Here is a tiny trained network, its code and every weight. The questions are about switching its units off for an input and a class, where a switched-off unit gives its printed mean instead of its output.

import numpy as np


def w(rows, s, z=0):
    codes = np.array(rows[::2]) - 128.0
    scale = np.full(codes.shape[1], s)
    scale[-1] = z or s
    return codes * scale


def norm(h):
    return h / np.sqrt((h * h).mean(-1, keepdims=True) + 1e-5)


def f(y):
    return np.maximum(y, 0)


def log_softmax(a):
    a = a - a.max(-1, keepdims=True)
    return a - np.log(np.exp(a).sum(-1, keepdims=True))


def net(x, mask):
    res = np.array(x, float).reshape(1, 7) / 4 @ E
    u = 0
    for l in range(3):
        y = f(norm(res) @ A[l][:, :-1].T + A[l][:, -1])
        res = res + np.where(mask[u : u + 7], y, B[l][:, -1]) @ B[l][:, :-1]
        u += 7
    return log_softmax(norm(res)[-1] @ U[:, :-1].T + U[:, -1])


A, B = {}, {}
E = w([
[123,41,148,11,113,147],'x0',
[187,193,148,22,189,119],'x1',
[188,140,164,98,199,150],'x2',
[90,79,193,80,217,123],'x3',
[150,81,98,27,74,171],'x4',
[2,200,24,178,152,171],'x5',
[151,137,129,121,71,15],'x6',
],0.0067)
A[0] = w([
[197,107,166,201,141,84,1],'L0N0',
[92,94,110,139,146,175,14],'L0N1',
[61,147,108,189,131,108,39],'L0N2',
[125,122,126,151,29,94,69],'L0N3',
[152,188,129,131,116,97,98],'L0N4',
[115,152,101,120,2,81,38],'L0N5',
[114,113,100,127,104,176,86],'L0N6',
],0.0099,0.0046)
B[0] = w([
[244,78,186,228,176,226,217],'L0N0',
[128,180,17,81,193,143,162],'L0N1',
[2,77,176,104,210,3,254],'L0N2',
[167,8,70,140,86,101,221],'L0N3',
[169,182,71,148,216,143,198],'L0N4',
[147,39,26,141,125,114,236],'L0N5',
[145,66,86,120,84,233,182],'L0N6',
],0.0069,0.0031)
A[1] = w([
[137,119,239,39,124,92,102],'L1N0',
[83,141,143,132,96,84,94],'L1N1',
[130,223,125,126,110,135,81],'L1N2',
[113,197,171,90,142,154,128],'L1N3',
[80,181,180,171,160,148,97],'L1N4',
[74,152,117,111,110,255,3],'L1N5',
[3,174,156,183,131,108,43],'L1N6',
],0.0085,0.0048)
B[1] = w([
[121,116,166,51,176,144,254],'L1N0',
[74,128,179,156,96,121,155],'L1N1',
[116,179,75,129,76,101,153],'L1N2',
[148,22,55,147,64,110,178],'L1N3',
[92,101,150,155,53,53,190],'L1N4',
[104,152,109,154,163,254,169],'L1N5',
[35,130,141,146,161,79,226],'L1N6',
],0.0082,0.004)
A[2] = w([
[115,135,132,138,131,189,27],'L2N0',
[124,117,114,145,5,114,2],'L2N1',
[164,92,128,21,178,93,140],'L2N2',
[158,192,74,124,125,103,36],'L2N3',
[99,124,135,128,91,197,105],'L2N4',
[133,104,133,70,160,143,54],'L2N5',
[172,145,180,170,100,120,26],'L2N6',
],0.014,0.0031)
B[2] = w([
[105,145,92,76,120,158,145],'L2N0',
[173,7,81,74,59,103,160],'L2N1',
[75,165,200,141,56,164,254],'L2N2',
[155,193,128,96,105,74,153],'L2N3',
[183,142,86,97,232,134,157],'L2N4',
[139,143,174,101,127,116,187],'L2N5',
[217,131,149,199,236,135,153],'L2N6',
],0.011,0.0093)
U = w([
[184,249,92,99,91,73,2],'0',
[174,44,61,110,51,92,171],'1',
[126,162,225,56,92,159,208],'2',
[114,148,60,70,179,205,84],'3',
[39,149,105,182,151,69,168],'4',
[233,132,174,191,177,108,74],'5',
],0.019,0.0034)

Each question gives the input, the list of numbers given to net, and the class t.
The units are the neurons (one row each of A and B). Each row of codes is followed by its name. A weight is (code - 128) times the scale printed after its matrix; where a second scale follows, it is the last column's (A, B and U).
mask holds one flag per neuron, layer by layer. A switched-off neuron (its flag False) gives its mean, the last column of its row in B, instead of its output. The means were averaged over made-up inputs and are rounded, as every weight is.
A unit's drop is (log p(t) with every unit on - log p(t) with that unit switched off) / (log p(t) with every unit on - log p(t) with every unit switched off).
The circuit of an input: a set's keep is (log p(t) with only the set's units on - log p(t) with every unit switched off) / (log p(t) with every unit on - log p(t) with every unit switched off). Starting from the 12 units with the biggest drops (on a tie, the unit counted first), units are removed one at a time, each time the one whose removal leaves the highest keep (on an exact tie, the one counted first), for as long as the keep stays at least 0.8.
units of the circuit, in order: the units of the circuit, biggest drop first
k most important neurons: the k neurons with the biggest drops, biggest first
top k neurons in layer l: the k neurons of layer l with the biggest drops, biggest first
drop of u: that unit's drop, to one decimal
input [-8,7,1,-6,1,5,-6], class 0: units of the circuit, in order : (L2N3)
input [-7,7,8,4,-6,3,6], class 0: units of the circuit, in order : (L2N3, L0N2)
input [-6,6,-2,4,6,1,3], class 0: units of the circuit, in order : (L0N4, L2N3)
input [2,8,-2,-7,-1,-2,-3], class 0: units of the circuit, in order : (L0N4, L2N3)
input [6,1,-3,3,0,6,6], class 1: 4 most important neurons : (L1N0, L0N5, L0N4, L0N2)
input [1,-6,5,5,-5,1,7], class 5: 2 most important neurons : (L0N0, L2N2)
input [-1,-8,-1,-7,-8,0,8], class 1: 2 most important neurons : (L2N1, L0N3)
input [3,3,7,-3,-7,7,-6], class 4: top 2 neurons in layer 0 : (L0N6, L0N0)
input [8,-7,-8,5,-3,-4,-7], class 3: top 2 neurons in layer 2 : (L2N4, L2N2)
input [-1,-2,7,-4,5,-7,4], class 5: top 2 neurons in layer 0 : (L0N0, L0N2)
input [-6,-1,6,8,-5,1,-8], class 4: drop of L1N4 : 0.2
input [-5,3,2,-7,3,-3,-5], class 0: drop of L2N3 : 0.2
input [7,-4,1,6,-6,1,-8], class 3: drop of L2N2 : 0.1
input [-5,5,8,1,5,4,0], class 0: top neuron in layer 2 : (L2N3)
